Below are the code and all the weights of a small trained network. Each question names an input and a class and asks about switching units off, where a switched-off unit gives its printed mean instead of its output.

import numpy as np


def w(rows, s, z=0):
    codes = np.array(rows[::2]) - 128.0
    scale = np.full(codes.shape[1], s)
    scale[-1] = z or s
    return codes * scale


def norm(h):
    return h / np.sqrt((h * h).mean(-1, keepdims=True) + 1e-5)


def f(y):
    return y / 2 * (1 + np.tanh(0.7978845608 * (y + 0.044715 * y**3)))


def log_softmax(a):
    a = a - a.max(-1, keepdims=True)
    return a - np.log(np.exp(a).sum(-1, keepdims=True))


def net(x, mask):
    res = np.array(x, float).reshape(1, 4) / 4 @ E
    u = 0
    for l in range(4):
        y = f(norm(res) @ A[l][:, :-1].T + A[l][:, -1])
        res = res + np.where(mask[u : u + 10], y, B[l][:, -1]) @ B[l][:, :-1]
        u += 10
    return log_softmax(norm(res)[-1] @ U[:, :-1].T + U[:, -1])


A, B = {}, {}
E = w([
[120,175,207,56,138,103],'x0',
[2,141,112,110,161,168],'x1',
[154,182,94,90,80,204],'x2',
[163,169,77,99,228,108],'x3',
],0.012)
A[0] = w([
[96,73,124,136,163,13,130],'0.n1',
[162,181,132,107,106,219,71],'0.n2',
[14,106,125,75,126,152,97],'0.n3',
[184,175,120,114,167,225,92],'0.n4',
[240,110,159,168,125,124,140],'0.n5',
[133,207,93,131,69,180,87],'0.n6',
[134,189,254,48,154,112,1],'0.n7',
[106,72,178,158,39,161,89],'0.n8',
[102,85,135,126,116,38,68],'0.n9',
[50,76,88,106,171,205,90],'0.n10',
],0.0077,0.0089)
B[0] = w([
[162,108,133,49,131,254,210],'0.n1',
[145,62,177,84,132,218,154],'0.n2',
[145,196,179,184,139,144,211],'0.n3',
[123,67,132,60,125,139,168],'0.n4',
[82,195,154,170,173,181,252],'0.n5',
[155,65,151,89,164,192,166],'0.n6',
[111,178,183,66,129,82,148],'0.n7',
[98,141,64,41,110,32,195],'0.n8',
[159,99,170,80,126,172,124],'0.n9',
[146,186,157,198,145,143,181],'0.n10',
],0.01,0.0039)
A[1] = w([
[155,57,180,161,188,71,109],'1.n1',
[110,84,188,130,107,190,57],'1.n2',
[79,52,178,157,194,87,104],'1.n3',
[138,87,53,127,166,107,164],'1.n4',
[252,129,157,158,82,93,94],'1.n5',
[98,127,133,63,122,132,72],'1.n6',
[124,104,160,138,53,123,3],'1.n7',
[123,150,188,168,43,145,105],'1.n8',
[112,115,82,208,134,159,74],'1.n9',
[124,65,91,134,115,186,105],'1.n10',
],0.012,0.0068)
B[1] = w([
[130,158,101,85,77,200,175],'1.n1',
[138,122,100,118,175,126,180],'1.n2',
[159,168,91,79,70,225,192],'1.n3',
[175,154,132,126,98,92,199],'1.n4',
[9,203,129,170,155,191,238],'1.n5',
[180,133,135,171,111,125,155],'1.n6',
[62,100,94,87,118,123,144],'1.n7',
[95,94,100,95,181,89,253],'1.n8',
[191,151,163,165,72,103,206],'1.n9',
[172,96,148,129,113,116,207],'1.n10',
],0.013,0.004)
A[2] = w([
[27,99,136,156,82,138,93],'2.n1',
[86,91,105,151,152,188,75],'2.n2',
[30,153,130,214,174,188,66],'2.n3',
[88,147,169,71,173,161,148],'2.n4',
[52,2,138,112,75,102,56],'2.n5',
[142,96,33,190,126,190,123],'2.n6',
[39,59,136,107,38,81,2],'2.n7',
[133,161,150,116,43,42,182],'2.n8',
[114,74,127,84,78,232,62],'2.n9',
[196,124,213,171,194,127,96],'2.n10',
],0.0085,0.0075)
B[2] = w([
[44,170,66,147,168,169,168],'2.n1',
[171,210,184,111,90,153,131],'2.n2',
[136,202,172,254,173,130,198],'2.n3',
[215,72,116,237,28,89,254],'2.n4',
[62,67,70,105,167,135,148],'2.n5',
[107,157,245,73,31,73,178],'2.n6',
[38,70,49,91,106,122,145],'2.n7',
[75,22,145,141,199,117,174],'2.n8',
[167,104,67,46,176,183,178],'2.n9',
[18,64,132,127,196,141,142],'2.n10',
],0.007,0.006)
A[3] = w([
[99,186,244,27,141,47,65],'3.n1',
[228,195,92,129,188,118,140],'3.n2',
[168,64,105,83,148,227,47],'3.n3',
[169,4,176,208,254,78,148],'3.n4',
[113,59,44,58,227,68,129],'3.n5',
[164,96,13,237,59,86,124],'3.n6',
[121,148,162,82,184,156,26],'3.n7',
[218,170,31,105,231,37,3],'3.n8',
[116,104,117,167,226,87,108],'3.n9',
[158,159,86,121,166,129,13],'3.n10',
],0.0088,0.0046)
B[3] = w([
[192,89,127,187,63,84,179],'3.n1',
[25,75,137,122,140,144,254],'3.n2',
[140,148,145,82,106,169,215],'3.n3',
[161,139,143,89,244,141,171],'3.n4',
[139,122,108,171,207,130,174],'3.n5',
[156,118,243,93,96,47,183],'3.n6',
[125,119,115,159,9,118,125],'3.n7',
[29,50,64,146,93,125,174],'3.n8',
[143,107,134,123,173,180,144],'3.n9',
[67,115,93,155,52,147,115],'3.n10',
],0.011,0.0045)
U = w([
[74,238,168,226,147,176,152],'0',
[175,112,129,37,82,237,163],'1',
[36,59,70,124,143,110,230],'2',
[208,105,212,163,79,47,197],'3',
[176,138,147,113,253,136,156],'4',
[169,163,65,134,134,100,18],'5',
[160,165,80,121,134,105,2],'6',
[138,165,90,107,135,98,14],'7',
],0.021,0.008)

Each question gives the input, the list of numbers given to net, and the class t.
The units are the neurons (one row each of A and B). Each row of codes is followed by its name. A weight is (code - 128) times the scale printed after its matrix; where a second scale follows, it is the last column's (A, B and U).
mask holds one flag per neuron, layer by layer. A switched-off neuron (its flag False) gives its mean, the last column of its row in B, instead of its output. The means were averaged over made-up inputs and are rounded, as every weight is.
A unit's drop is (log p(t) with every unit on - log p(t) with that unit switched off) / (log p(t) with every unit on - log p(t) with every unit switched off).
The circuit of an input: a set's keep is (log p(t) with only the set's units on - log p(t) with every unit switched off) / (log p(t) with every unit on - log p(t) with every unit switched off). Starting from the 12 units with the biggest drops (on a tie, the unit counted first), units are removed one at a time, each time the one whose removal leaves the highest keep (on an exact tie, the one counted first), for as long as the keep stays at least 0.8.
circuit, biggest first: the units of the circuit, biggest drop first
most important unit: the unit with the biggest drop
k most important neurons: the k neurons with the biggest drops, biggest first
k most important neurons of layer l: the k neurons of layer l with the biggest drops, biggest first
input [8,7,-1,7], class 3: circuit, biggest first	3.n1, 1.n5, 2.n4
input [0,0,-1,7], class 2: circuit, biggest first	3.n8
input [7,0,2,3], class 3: 2 most important neurons	3.n1, 0.n7
input [0,-5,4,5], class 0: 2 most important neurons of layer 1	1.n5, 1.n8
input [-3,-4,-6,6], class 1: 3 most important neurons	1.n1, 0.n8, 1.n8
input [6,8,-8,2], class 0: 4 most important neurons of layer 0	0.n3, 0.n4, 0.n6, 0.n2
input [-7,6,-7,3], class 1: 4 most important neurons	1.n3, 0.n5, 2.n4, 0.n1
input [6,7,-8,-6], class 1: 2 most important neurons of layer 1	1.n3, 1.n5
input [0,-4,-4,2], class 0: 2 most important neurons of layer 1	1.n1, 1.n8
input [0,8,-8,2], class 0: 3 most important neurons	0.n3, 0.n10, 2.n3
input [-3,6,7,-8], class 2: 2 most important neurons	0.n1, 1.n8
input [-6,2,5,-2], class 3: 2 most important neurons	0.n1, 1.n9
input [0,3,0,0], class 4: 4 most important neurons of layer 1	1.n5, 1.n3, 1.n1, 1.n8
input [7,-5,4,-3], class 3: most important unit	0.n7
input [-2,-2,1,0], class 4: 2 most important neurons	0.n5, 1.n5
input [0,-3,-2,-3], class 4: 3 most important neurons	0.n5, 1.n8, 3.n5
input [-2,0,-4,-1], class 1: 2 most important neurons	1.n8, 3.n3
input [1,1,-2,-1], class 4: 2 most important neurons	0.n1, 1.n3
input [6,5,-6,3], class 1: 2 most important neurons	1.n3, 0.n5
input [5,-8,1,-8], class 0: circuit, biggest first	1.n5
input [-3,-2,-7,-8], class 2: 3 most important neurons of layer 0	0.n8, 0.n6, 0.n2
